[[  3   3  29 -13 -56 -40 -12]
 [ 67  52  -5  35  -4   1  37]
 [-90  12 -51 -30  -4  74  24]
 [-43  19  45  44 -11 -31  -2]
 [-23   9  34  41 -52 -48 -22]
 [-13 -14  -8  10 -34 -16 -29]
 [-38   1  -4  -8 -45  -7 -12]
 [ 23   8   3  15  31   8  15]
 [-20 -29  -1 -16  19  32  17]]
|
[[ 17  32  19 -16  -1 -29 -20]
 [ 15   8  31  15   3   8  23]
 [-12  -7 -45  -8  -4   1 -38]
 [-29 -16 -34  10  -8 -14 -13]
 [-22 -48 -52  41  34   9 -23]
 [ -2 -31 -11  44  45  19 -43]
 [ 24  74  -4 -30 -51  12 -90]
 [ 37   1  -4  35  -5  52  67]
 [-12 -40 -56 -13  29   3   3]]

[[-49  39  18 -11 -36  64  30  13]
 [ 37 -42  31 -15  -5 -43 -34 -13]
 [-20  -9   5  -3  -3   8 -12 -23]
 [-35 -11  31  -6 -36   8 -21  10]
 [ 15  -4   9  -4  20  -8  -2  -5]
 [ -9  26   0  33  48  34  -3  16]
 [ 55  25  16  -8 -10 -13  43  82]
 [  7   0 -23 -43 -48  -4  38 -46]
 [-32 -26 -22  50  33  15 -60 -61]
 [-11   2 -34  46  12  28 -17 -32]
 [ 86  32 -23  17  96   9  41  -7]
 [ 82 -13 -25  45 107 -36 -21 -17]]
|
[[-17 -21 -36 107  45 -25 -13  82]
 [ -7  41   9  96  17 -23  32  86]
 [-32 -17  28  12  46 -34   2 -11]
 [-61 -60  15  33  50 -22 -26 -32]
 [-46  38  -4 -48 -43 -23   0   7]
 [ 82  43 -13 -10  -8  16  25  55]
 [ 16  -3  34  48  33   0  26  -9]
 [ -5  -2  -8  20  -4   9  -4  15]
 [ 10 -21   8 -36  -6  31 -11 -35]
 [-23 -12   8  -3  -3   5  -9 -20]
 [-13 -34 -43  -5 -15  31 -42  37]
 [ 13  30  64 -36 -11  18  39 -49]]

[[-28 -36]
 [ 59 -78]
 [  9  93]]
|
[[ 93   9]
 [-78  59]
 [-36 -28]]

[[   9  -46  -49  -90  -57  -72   20  -63 -105   29 -100   31  -66  -45
   -30]
 [ -13    7   -2    3  -57   44  -17  -10   25  -94  -12  -73  -18  -45
    34]
 [ -31    6  -45   14  -55   31  -38  -24   19  -80  -21  -79   -5  -75
   -32]
 [  55   -7   -6  -20  -55  -14   88  -26  -39   51  -34   65  -34  -25
    18]]
|
[[  18  -25  -34   65  -34   51  -39  -26   88  -14  -55  -20   -6   -7
    55]
 [ -32  -75   -5  -79  -21  -80   19  -24  -38   31  -55   14  -45    6
   -31]
 [  34  -45  -18  -73  -12  -94   25  -10  -17   44  -57    3   -2    7
   -13]
 [ -30  -45  -66   31 -100   29 -105  -63   20  -72  -57  -90  -49  -46
     9]]

[[ -34  101  -88  104  -60   22]
 [ -63  -69  -78   61  -44  -47]
 [ 101 -109   57   55   15 -108]
 [ -31   43   43  -23  -69    7]]
|
[[   7  -69  -23   43   43  -31]
 [-108   15   55   57 -109  101]
 [ -47  -44   61  -78  -69  -63]
 [  22  -60  104  -88  101  -34]]

[[ 15 -60 -38 -70 -38 -77  50 -68 -73 -18 -59  37  38  69]
 [-35  52  23  60  33  72 -66  58  67   7  54 -56 -56 -84]
 [-25 -60 -54 -69 -48 -69  -3 -68 -69 -41 -60 -13 -10  10]
 [-29 -56 -52 -64 -47 -63 -10 -63 -64 -41 -56 -19 -16   1]
 [-38 -42 -34 -34 -46 -41 -50 -35 -39 -43 -44 -43 -46 -56]]
|
[[-56 -46 -43 -44 -43 -39 -35 -50 -41 -46 -34 -34 -42 -38]
 [  1 -16 -19 -56 -41 -64 -63 -10 -63 -47 -64 -52 -56 -29]
 [ 10 -10 -13 -60 -41 -69 -68  -3 -69 -48 -69 -54 -60 -25]
 [-84 -56 -56  54   7  67  58 -66  72  33  60  23  52 -35]
 [ 69  38  37 -59 -18 -73 -68  50 -77 -38 -70 -38 -60  15]]
